Here is a tiny trained network, its code and every weight. The questions are about switching its units off for an input and a class, where a switched-off unit gives its printed mean instead of its output.

import numpy as np


def w(rows, s, z=0):
    codes = np.array(rows[::2]) - 128.0
    scale = np.full(codes.shape[1], s)
    scale[-1] = z or s
    return codes * scale


def norm(h):
    return h / np.sqrt((h * h).mean(-1, keepdims=True) + 1e-5)


def f(y):
    return np.maximum(y, 0)


def log_softmax(a):
    a = a - a.max(-1, keepdims=True)
    return a - np.log(np.exp(a).sum(-1, keepdims=True))


def net(x, mask):
    res = np.array(x, float).reshape(1, 6) / 4 @ E
    u = 0
    for l in range(3):
        y = f(norm(res) @ A[l][:, :-1].T + A[l][:, -1])
        res = res + np.where(mask[u : u + 10], y, B[l][:, -1]) @ B[l][:, :-1]
        u += 10
    return log_softmax(norm(res)[-1] @ U[:, :-1].T + U[:, -1])


A, B = {}, {}
E = w([
[123,128,127,128,120,127,129,126,133,126],'x0',
[102,118,127,150,89,115,125,122,161,126],'x1',
[128,136,150,206,65,123,116,138,2,54],'x2',
[194,81,202,99,142,60,154,167,186,28],'x3',
[91,78,55,186,173,88,229,196,121,138],'x4',
[119,132,116,103,143,113,94,159,119,113],'x5',
],0.0092)
A[0] = w([
[134,170,179,82,133,176,69,84,185,136,189],'0.n1',
[122,134,106,104,170,138,114,107,188,182,140],'0.n2',
[135,129,88,162,142,113,155,155,122,120,2],'0.n3',
[159,107,123,84,181,141,127,138,246,186,130],'0.n4',
[93,115,107,136,162,114,163,174,150,161,117],'0.n5',
[121,151,156,114,125,124,103,127,106,113,128],'0.n6',
[133,154,148,100,88,159,50,73,97,171,108],'0.n7',
[136,127,105,115,154,126,126,107,163,166,157],'0.n8',
[100,148,86,89,147,141,120,121,179,201,193],'0.n9',
[136,145,220,104,116,158,69,95,154,107,116],'0.n10',
],0.013,0.0026)
B[0] = w([
[87,58,152,119,103,41,85,146,119,196,230],'0.n1',
[190,84,177,121,105,175,177,177,74,178,203],'0.n2',
[24,38,145,77,87,107,75,145,158,153,154],'0.n3',
[51,244,140,120,173,63,84,60,148,113,247],'0.n4',
[178,142,85,160,145,190,200,67,144,95,186],'0.n5',
[149,132,133,185,82,169,179,57,173,133,161],'0.n6',
[41,199,184,207,170,187,66,144,193,76,220],'0.n7',
[143,102,68,137,82,128,96,228,166,68,178],'0.n8',
[191,23,108,168,99,208,159,145,84,103,214],'0.n9',
[253,128,34,64,134,151,191,107,65,106,218],'0.n10',
],0.012,0.014)
A[1] = w([
[131,141,61,57,213,28,139,17,164,167,130],'1.n1',
[103,190,147,45,89,30,95,114,70,200,100],'1.n2',
[186,175,131,80,101,99,163,124,112,127,119],'1.n3',
[120,147,178,147,77,161,47,188,119,246,14],'1.n4',
[28,167,83,143,108,175,94,60,107,170,124],'1.n5',
[119,200,116,102,130,86,165,146,110,176,29],'1.n6',
[62,231,111,113,206,87,214,126,186,142,5],'1.n7',
[78,152,202,138,173,94,191,170,154,64,57],'1.n8',
[102,188,149,93,147,61,135,88,145,65,75],'1.n9',
[15,176,61,151,127,187,130,168,82,216,123],'1.n10',
],0.011,0.0026)
B[1] = w([
[83,177,187,166,96,154,62,125,247,184,255],'1.n1',
[182,182,189,187,58,139,121,160,160,220,198],'1.n2',
[116,111,127,133,74,76,100,101,130,72,190],'1.n3',
[76,62,176,93,182,110,182,151,121,48,212],'1.n4',
[160,204,152,128,221,96,75,160,111,156,217],'1.n5',
[159,79,164,148,108,128,160,91,132,135,144],'1.n6',
[9,110,62,125,130,148,145,166,148,10,196],'1.n7',
[73,114,156,99,201,218,126,135,117,95,182],'1.n8',
[202,108,100,116,111,133,198,132,99,204,197],'1.n9',
[167,130,109,128,32,67,146,49,116,144,226],'1.n10',
],0.013,0.0085)
A[2] = w([
[128,40,137,143,154,138,129,174,81,151,124],'2.n1',
[135,139,37,168,151,81,177,154,83,162,126],'2.n2',
[119,131,81,175,138,164,99,113,63,188,138],'2.n3',
[43,152,151,140,146,118,135,124,126,175,177],'2.n4',
[190,76,65,119,95,108,98,40,62,134,76],'2.n5',
[97,64,104,105,102,87,185,126,99,119,81],'2.n6',
[228,105,34,92,139,167,184,184,130,182,42],'2.n7',
[119,6,166,92,172,126,110,184,96,137,27],'2.n8',
[94,128,86,83,91,27,120,119,55,228,88],'2.n9',
[158,123,142,133,68,157,113,129,171,117,254],'2.n10',
],0.015,0.0025)
B[2] = w([
[110,40,206,176,176,110,142,157,127,173,223],'2.n1',
[160,128,99,22,98,72,187,171,86,244,187],'2.n2',
[104,179,163,53,224,74,102,147,212,167,195],'2.n3',
[237,113,70,41,140,139,134,121,73,33,211],'2.n4',
[74,129,57,93,54,111,236,93,109,11,254],'2.n5',
[125,164,233,154,168,133,14,133,123,145,204],'2.n6',
[252,213,83,235,157,232,63,178,142,134,205],'2.n7',
[13,45,166,207,115,80,187,83,14,190,233],'2.n8',
[62,161,61,30,199,97,215,112,169,235,183],'2.n9',
[136,39,108,122,107,109,76,140,59,163,245],'2.n10',
],0.011,0.0088)
U = w([
[73,47,217,167,153,127,126,138,68,147,250],'0',
[171,137,184,113,22,107,49,121,202,201,129],'1',
[218,116,65,178,119,214,162,186,116,178,102],'2',
[46,112,117,89,167,200,143,173,233,61,28],'3',
[145,219,192,122,182,128,46,97,104,71,135],'4',
[181,113,115,116,6,117,126,75,69,34,33],'5',
[106,177,81,41,157,79,197,122,112,192,106],'6',
],0.014,0.0025)

Each question gives the input, the list of numbers given to net, and the class t.
The units are the neurons (one row each of A and B). Each row of codes is followed by its name. A weight is (code - 128) times the scale printed after its matrix; where a second scale follows, it is the last column's (A, B and U).
mask holds one flag per neuron, layer by layer. A switched-off neuron (its flag False) gives its mean, the last column of its row in B, instead of its output. The means were averaged over made-up inputs and are rounded, as every weight is.
A unit's drop is (log p(t) with every unit on - log p(t) with that unit switched off) / (log p(t) with every unit on - log p(t) with every unit switched off).
The circuit of an input: a set's keep is (log p(t) with only the set's units on - log p(t) with every unit switched off) / (log p(t) with every unit on - log p(t) with every unit switched off). Starting from the 12 units with the biggest drops (on a tie, the unit counted first), units are removed one at a time, each time the one whose removal leaves the highest keep (on an exact tie, the one counted first), for as long as the keep stays at least 0.8.
units of the circuit, in order: the units of the circuit, biggest drop first
most important unit: the unit with the biggest drop
k most important neurons: the k neurons with the biggest drops, biggest first
k most important neurons of layer l: the k neurons of layer l with the biggest drops, biggest first
input [-2,5,-1,-8,-6,8], class 0: units of the circuit, in order => [1.n4]
input [4,0,7,-1,4,-4], class 6: 3 most important neurons of layer 0 => [0.n7, 0.n2, 0.n9]
input [-7,7,-1,-7,1,0], class 2: 3 most important neurons => [0.n4, 0.n1, 0.n9]
input [-3,3,-2,0,-5,-8], class 0: 3 most important neurons => [0.n1, 0.n7, 1.n4]
input [1,5,2,-7,1,2], class 6: 2 most important neurons of layer 1 => [1.n1, 1.n10]
input [7,6,7,0,-8,8], class 4: 3 most important neurons of layer 1 => [1.n10, 1.n5, 1.n3]
input [-7,7,1,-3,-6,-1], class 4: 3 most important neurons => [0.n7, 0.n2, 1.n5]
input [-2,7,0,-2,-7,1], class 0: 2 most important neurons => [0.n4, 0.n1]
input [4,2,3,-2,1,-5], class 6: 2 most important neurons of layer 0 => [0.n7, 0.n2]
input [3,-1,1,-3,8,4], class 6: 4 most important neurons of layer 0 => [0.n10, 0.n3, 0.n2, 0.n9]
input [-3,-7,3,4,-5,2], class 5: 2 most important neurons => [0.n4, 0.n10]
input [5,-1,0,3,5,5], class 3: 3 most important neurons => [0.n9, 0.n2, 0.n5]
input [6,-6,-2,6,0,3], class 1: 3 most important neurons => [0.n7, 1.n2, 1.n1]
input [-1,2,-3,4,1,2], class 3: 2 most important neurons => [1.n7, 0.n1]
input [3,2,1,-6,0,2], class 4: units of the circuit, in order => [1.n5]
input [6,-6,-4,1,1,-8], class 3: 3 most important neurons => [0.n4, 0.n10, 1.n7]
input [-8,-4,0,-8,4,3], class 2: 4 most important neurons => [0.n4, 2.n7, 0.n9, 0.n1]
input [8,-4,-5,0,-4,3], class 0: 2 most important neurons of layer 0 => [0.n1, 0.n2]
input [-4,3,-5,0,5,8], class 2: 3 most important neurons => [0.n9, 0.n2, 0.n7]
input [-1,-4,2,-4,-3,1], class 4: most important unit => 0.n7
input [-2,-2,5,0,7,-7], class 6: 2 most important neurons of layer 1 => [1.n4, 1.n10]
